Below are the code and all the weights of a small trained network. Each question names an input and a target symbol and asks about switching units off, where a switched-off unit gives its printed mean instead of its output.

import numpy as np


def w(rows, s, z=0):
    codes = np.array(rows[::2]) - 128.0
    scale = np.full(codes.shape[1], s)
    scale[-1] = z or s
    return codes * scale


def f(y):
    return np.maximum(y, 0)


def softmax(a):
    e = np.exp(a - a.max(-1, keepdims=True))
    return e / e.sum(-1, keepdims=True)


def log_softmax(a):
    a = a - a.max(-1, keepdims=True)
    return a - np.log(np.exp(a).sum(-1, keepdims=True))


def net(x, mask):
    ids = ['ΓΔΘβεζηλμξστφψ'.index(c) for c in x.split()]
    T = len(ids)
    res = E[ids] + P[:T]
    u = 0
    for l in range(2):
        q, k, v = (res @ M[l].T for M in (Q, K, V))
        z = softmax(np.where(np.tri(T) > 0, q @ k.T / 2**0.5, -1e9)) @ v
        res = res + np.where(mask[u], z, O[l][:, -1]) @ O[l][:, :-1]
        u += 1
        y = f(res @ A[l][:, :-1].T + A[l][:, -1])
        res = res + np.where(mask[u : u + 8], y, B[l][:, -1]) @ B[l][:, :-1]
        u += 8
    return log_softmax(res[-1] @ U[:, :-1].T + U[:, -1])


Q, K, V, O, A, B = {}, {}, {}, {}, {}, {}
E = w([
[160,144,103,163],'Γ',
[115,133,163,138],'Δ',
[255,204,153,84],'Θ',
[37,166,116,84],'β',
[125,128,115,157],'ε',
[107,204,159,54],'ζ',
[96,199,134,130],'η',
[194,242,57,26],'λ',
[135,105,74,44],'μ',
[55,175,102,41],'ξ',
[161,115,115,195],'σ',
[104,173,15,212],'τ',
[126,137,159,151],'φ',
[65,117,155,159],'ψ',
],0.01)
P = w([
[134,28,159,90],'0',
[101,213,45,150],'1',
[101,207,61,139],'2',
[102,208,80,144],'3',
[95,222,87,138],'4',
[101,226,89,133],'5',
[100,236,90,134],'6',
[93,255,80,130],'7',
],0.0051)
Q[0] = w([
[1,245,19,170],'0.h0',
[213,23,215,198],'0.h0',
],0.0059)
K[0] = w([
[254,156,211,64],'0.h0',
[70,39,81,197],'0.h0',
],0.0093)
V[0] = w([
[255,196,98,121],'0.h0',
[181,78,207,99],'0.h0',
],0.009)
O[0] = w([
[254,219,160,119,252],'0.h0',
[165,61,239,111,30],'0.h0',
],0.0079,0.0032)
A[0] = w([
[93,175,76,112,234],'0.n0',
[107,120,98,2,186],'0.n1',
[101,100,86,202,134],'0.n2',
[25,115,142,154,209],'0.n3',
[84,64,198,195,120],'0.n4',
[93,98,111,188,207],'0.n5',
[133,147,59,101,84],'0.n6',
[164,132,97,80,254],'0.n7',
],0.0088,0.0028)
B[0] = w([
[111,177,90,155,255],'0.n0',
[47,59,174,245,163],'0.n1',
[196,105,62,137,174],'0.n2',
[117,168,85,1,184],'0.n3',
[148,36,128,50,138],'0.n4',
[208,144,65,95,172],'0.n5',
[94,113,86,195,188],'0.n6',
[133,134,202,229,191],'0.n7',
],0.0062,0.0083)
Q[1] = w([
[115,254,76,188],'1.h0',
[140,239,45,168],'1.h0',
],0.0084)
K[1] = w([
[168,31,230,51],'1.h0',
[146,19,254,32],'1.h0',
],0.0054)
V[1] = w([
[194,30,171,156],'1.h0',
[191,254,116,208],'1.h0',
],0.0084)
O[1] = w([
[207,48,182,191,131],'1.h0',
[88,254,155,193,2],'1.h0',
],0.0069,0.0054)
A[1] = w([
[126,96,42,181,132],'1.n0',
[113,175,81,159,45],'1.n1',
[26,85,152,177,158],'1.n2',
[190,76,138,227,173],'1.n3',
[106,204,157,145,194],'1.n4',
[206,144,171,175,254],'1.n5',
[52,254,103,179,43],'1.n6',
[104,169,87,26,212],'1.n7',
],0.0056,0.0053)
B[1] = w([
[117,76,83,131,202],'1.n0',
[146,102,61,141,181],'1.n1',
[2,118,132,230,144],'1.n2',
[127,72,210,194,192],'1.n3',
[183,200,150,128,211],'1.n4',
[104,130,207,108,211],'1.n5',
[195,127,79,164,254],'1.n6',
[105,152,141,62,215],'1.n7',
],0.0075,0.0095)
U = w([
[186,152,188,129,255],'Γ',
[162,100,130,132,69],'Δ',
[105,157,217,167,60],'Θ',
[125,163,128,1,150],'β',
[135,130,150,108,145],'ε',
[15,134,145,153,132],'ζ',
[126,153,146,77,162],'η',
[151,149,152,167,108],'λ',
[130,92,148,183,177],'μ',
[52,147,120,73,105],'ξ',
[54,97,150,232,121],'σ',
[110,192,110,126,102],'τ',
[147,110,139,145,107],'φ',
[197,80,52,133,42],'ψ',
],0.007,0.004)

Each question gives the input, a string of symbols that net reads in full, and the target symbol t.
The units are the heads (2 rows each of Q, K, V and O) and the neurons (one row each of A and B). Each row of codes is followed by its name. A weight is (code - 128) times the scale printed after its matrix; where a second scale follows, it is the last column's (O, A, B and U).
mask holds one flag per unit, layer by layer, with each layer's heads first. A switched-off unit (its flag False) gives its mean, the last column of its rows in O or B, instead of its output. The means were averaged over made-up inputs and are rounded, as every weight is.
A unit's drop is (log p(t) with every unit on - log p(t) with that unit switched off) / (log p(t) with every unit on - log p(t) with every unit switched off).
The circuit of an input: a set's keep is (log p(t) with only the set's units on - log p(t) with every unit switched off) / (log p(t) with every unit on - log p(t) with every unit switched off). Starting from the 12 units with the biggest drops (on a tie, the unit counted first), units are removed one at a time, each time the one whose removal leaves the highest keep (on an exact tie, the one counted first), for as long as the keep stays at least 0.8.
circuit, biggest first: the units of the circuit, biggest drop first
k most important neurons: the k neurons with the biggest drops, biggest first
k most important neurons of layer l: the k neurons of layer l with the biggest drops, biggest first
drop when u is switched off: that unit's drop, to one decimal
input ψ τ μ ψ η, target ψ: 3 most important neurons -> (0.n4, 0.n0, 1.n5)
input τ τ ψ τ ξ λ β, target τ: circuit, biggest first -> (1.h0, 0.h0, 1.n6)
input ψ Γ β Γ, target ψ: circuit, biggest first -> (0.h0, 1.h0, 0.n4)
input Θ Θ η ε τ τ ψ, target Γ: circuit, biggest first -> (0.h0, 1.h0, 1.n4)
input τ φ ξ Θ, target τ: circuit, biggest first -> (1.h0)
input τ τ τ, target τ: 3 most important neurons of layer 1 -> (1.n4, 1.n7, 1.n3)
input β ψ ξ η, target β: 2 most important neurons -> (0.n3, 1.n7)
input λ Θ ξ, target Γ: 2 most important neurons -> (1.n4, 1.n6)
input τ ψ β τ μ τ μ ξ, target τ: 4 most important neurons -> (1.n6, 1.n4, 0.n0, 1.n3)
input τ ψ β τ ξ, target τ: 2 most important neurons of layer 0 -> (0.n0, 0.n3)
input ψ φ τ ψ Δ φ, target ψ: 2 most important neurons of layer 0 -> (0.n4, 0.n0)
input β β μ ψ φ, target β: 2 most important neurons of layer 0 -> (0.n3, 0.n7)
input ψ ψ ψ, target ψ: drop when 0.n2 is switched off -> 0.3
input σ ξ τ ξ β σ τ ξ, target σ: drop when 0.n3 is switched off -> -0.1
input Θ ξ τ τ τ Δ ζ, target Θ: most important neuron of layer 1 -> (1.n5)
input ξ ψ ψ, target β: drop when 1.h0 is switched off -> 0.2
input ζ τ ξ φ ψ ξ, target ζ: 2 most important neurons of layer 1 -> (1.n2, 1.n6)
